Here is a tiny trained network, its code and every weight. The questions are about switching its units off for an input and a class, where a switched-off unit gives its printed mean instead of its output.

import numpy as np


def w(rows, s, z=0):
    codes = np.array(rows[::2]) - 128.0
    scale = np.full(codes.shape[1], s)
    scale[-1] = z or s
    return codes * scale


def f(y):
    return np.maximum(y, 0)


def log_softmax(a):
    a = a - a.max(-1, keepdims=True)
    return a - np.log(np.exp(a).sum(-1, keepdims=True))


def net(x, mask):
    res = np.array(x, float).reshape(1, 7) / 4 @ E
    y = f(res @ A[0][:, :-1].T + A[0][:, -1])
    res = res + np.where(mask, y, B[0][:, -1]) @ B[0][:, :-1]
    return log_softmax(res[-1] @ U[:, :-1].T + U[:, -1])


A, B = {}, {}
E = w([
[40,203,78,144,164,180,66,119,140,108,172],'x0',
[181,208,218,177,147,70,96,205,124,23,116],'x1',
[223,123,114,105,171,100,63,133,131,184,73],'x2',
[140,111,2,79,110,56,34,172,37,130,195],'x3',
[82,151,96,127,74,51,218,192,150,146,59],'x4',
[103,169,75,181,77,146,87,91,177,90,17],'x5',
[74,152,213,23,26,47,62,82,195,162,122],'x6',
],0.0089)
A[0] = w([
[163,146,136,201,133,150,148,71,197,121,2,87],'N0',
[123,95,157,39,82,62,105,95,170,163,98,137],'N1',
[214,119,137,131,193,137,141,159,120,101,141,142],'N2',
[202,95,148,140,159,88,89,221,82,99,83,137],'N3',
[102,120,158,49,124,94,129,109,240,179,82,77],'N4',
[123,111,107,215,106,122,136,90,173,148,65,114],'N5',
[74,140,120,124,70,103,101,128,187,115,168,160],'N6',
[119,162,63,193,132,119,140,108,150,127,51,66],'N7',
[77,133,107,104,57,98,73,113,91,72,246,177],'N8',
[140,117,149,85,153,176,84,67,157,137,183,234],'N9',
[151,55,129,93,97,100,162,151,88,165,226,213],'N10',
[136,167,84,109,132,135,133,76,111,126,87,46],'N11',
[100,123,78,115,113,137,54,85,96,152,80,188],'N12',
[138,165,148,179,233,172,132,126,88,101,204,178],'N13',
[129,124,149,141,194,118,101,113,175,143,106,70],'N14',
[133,207,175,124,145,109,100,106,183,81,48,150],'N15',
[91,170,126,175,140,134,179,155,164,135,45,199],'N16',
[185,158,131,136,142,83,91,192,7,81,132,175],'N17',
[146,17,88,38,134,138,121,71,69,181,141,93],'N18',
[75,195,133,178,94,154,230,215,164,142,110,161],'N19',
[93,90,83,145,126,141,179,145,96,203,220,200],'N20',
[118,112,180,91,100,89,91,70,120,179,168,254],'N21',
[84,166,144,149,98,91,216,180,112,122,122,128],'N22',
[143,118,123,193,168,175,97,234,117,135,46,172],'N23',
[123,175,142,79,55,113,46,104,167,31,115,154],'N24',
[160,152,191,95,105,119,145,93,153,178,42,185],'N25',
[122,123,191,146,113,151,154,102,181,100,32,180],'N26',
[104,162,37,133,113,155,104,94,91,180,147,145],'N27',
[106,115,121,188,187,215,153,86,120,91,78,234],'N28',
[87,151,178,98,62,78,132,99,153,149,131,177],'N29',
[121,146,83,171,136,183,112,161,159,49,16,171],'N30',
[139,106,101,162,157,87,213,183,129,94,107,171],'N31',
],0.0098,0.0042)
B[0] = w([
[155,31,162,181,76,130,99,86,94,123,93,242],'N0',
[154,195,137,67,125,137,167,166,188,214,89,232],'N1',
[150,90,135,125,137,83,116,165,168,98,190,197],'N2',
[220,156,88,152,135,74,171,100,207,126,146,205],'N3',
[102,176,184,65,122,154,188,143,216,151,111,217],'N4',
[127,71,151,150,100,168,154,74,119,156,81,196],'N5',
[90,168,125,128,111,137,144,181,77,132,105,190],'N6',
[81,114,119,174,121,152,140,88,192,98,53,194],'N7',
[119,193,88,176,152,177,133,161,28,146,137,223],'N8',
[86,162,149,103,131,175,160,164,157,146,209,208],'N9',
[123,172,83,87,158,130,138,86,84,161,182,212],'N10',
[103,117,84,130,105,120,119,116,184,128,117,153],'N11',
[61,170,61,143,119,127,209,132,171,143,136,211],'N12',
[62,112,159,127,148,118,69,123,157,9,202,229],'N13',
[109,130,154,93,128,104,132,121,169,94,113,158],'N14',
[152,145,175,159,62,112,78,159,143,126,81,216],'N15',
[118,110,158,107,129,148,121,112,104,92,2,223],'N16',
[188,123,34,217,151,22,119,139,147,108,177,213],'N17',
[138,79,54,110,145,164,168,73,100,234,180,228],'N18',
[135,125,124,31,177,122,93,113,33,75,49,231],'N19',
[119,120,70,46,207,188,119,120,83,144,144,214],'N20',
[132,163,108,102,125,148,143,188,178,172,180,220],'N21',
[153,154,117,70,163,102,85,127,76,102,68,194],'N22',
[116,63,131,164,114,71,129,89,158,136,112,217],'N23',
[122,199,140,175,76,93,127,191,99,105,129,216],'N24',
[157,128,224,109,69,77,140,103,207,164,150,221],'N25',
[167,75,242,102,72,91,81,134,102,152,105,233],'N26',
[69,120,79,181,165,176,211,105,162,110,85,210],'N27',
[93,47,193,184,156,155,104,67,135,94,137,251],'N28',
[139,208,148,99,138,135,135,165,173,124,90,213],'N29',
[113,84,136,204,83,122,141,132,113,93,88,229],'N30',
[169,107,119,107,162,77,83,76,87,76,84,203],'N31',
],0.0078,0.015)
U = w([
[141,205,205,57,42,116,154,152,214,190,108,103],'0',
[73,131,207,130,205,203,101,105,152,66,232,179],'1',
[161,69,223,162,55,117,94,78,119,118,74,3],'2',
[88,248,115,186,82,120,101,212,74,114,130,165],'3',
[134,127,86,79,165,188,161,86,100,219,196,104],'4',
[210,118,103,174,156,1,122,114,150,101,178,233],'5',
[117,165,130,28,198,108,122,108,76,100,71,114],'6',
[56,114,95,185,109,181,161,79,170,116,56,153],'7',
],0.0086,0.0013)

Each question gives the input, the list of numbers given to net, and the class t.
The units are the neurons (one row each of A and B). Each row of codes is followed by its name. A weight is (code - 128) times the scale printed after its matrix; where a second scale follows, it is the last column's (A, B and U).
mask holds one flag per neuron, in row order. A switched-off neuron (its flag False) gives its mean, the last column of its row in B, instead of its output. The means were averaged over made-up inputs and are rounded, as every weight is.
A unit's drop is (log p(t) with every unit on - log p(t) with that unit switched off) / (log p(t) with every unit on - log p(t) with every unit switched off).
The circuit of an input: a set's keep is (log p(t) with only the set's units on - log p(t) with every unit switched off) / (log p(t) with every unit on - log p(t) with every unit switched off). Starting from the 12 units with the biggest drops (on a tie, the unit counted first), units are removed one at a time, each time the one whose removal leaves the highest keep (on an exact tie, the one counted first), for as long as the keep stays at least 0.8.
units of the circuit, in order: the units of the circuit, biggest drop first
unit that matters most: the unit with the biggest drop
top k neurons: the k neurons with the biggest drops, biggest first
drop when u is switched off: that unit's drop, to one decimal
input [-3,4,-8,-7,5,-5,-6], class 6: units of the circuit, in order : N19
input [8,-6,-6,7,8,0,3], class 4: top 2 neurons : N20, N15
input [0,-3,1,3,8,-6,-8], class 6: top 4 neurons : N20, N31, N19, N22
input [4,0,-4,8,-6,-1,1], class 4: top 3 neurons : N18, N20, N15
input [-6,-3,2,1,6,-3,-3], class 6: units of the circuit, in order : N31, N0
input [-6,-6,7,-6,-1,-6,1], class 0: top 4 neurons : N25, N4, N1, N8
input [2,5,4,-7,-8,-2,2], class 1: top 3 neurons : N9, N13, N16
input [-1,-1,5,7,-5,-7,-4], class 4: top 3 neurons : N18, N20, N10
input [-3,4,-5,4,-4,-8,6], class 3: top 2 neurons : N8, N24
input [6,3,7,2,5,8,1], class 2: top 2 neurons : N15, N0
input [-5,-6,4,8,2,-2,8], class 4: top 2 neurons : N18, N10
input [-6,-8,-3,3,1,-1,7], class 4: top 2 neurons : N18, N10
input [6,-7,7,-5,-7,7,4], class 0: top 3 neurons : N4, N25, N9
input [2,-8,-4,-3,-1,-5,-4], class 4: units of the circuit, in order : N20
input [7,0,-2,2,8,7,4], class 3: top 3 neurons : N24, N6, N28
input [6,4,-6,-6,1,-5,1], class 6: top 2 neurons : N19, N22
input [4,0,1,8,-3,0,0], class 4: top 2 neurons : N18, N15
input [6,-2,2,7,-7,-4,7], class 4: drop when N18 is switched off : 0.2
input [-2,-3,0,-2,-6,-5,-3], class 1: drop when N1 is switched off : 0.2
input [4,1,2,3,-3,0,6], class 3: unit that matters most : N8
input [3,6,6,-3,-5,-3,0], class 5: drop when N11 is switched off : 0.0
input [6,-1,-6,-7,7,-4,-6], class 6: drop when N19 is switched off : 0.3
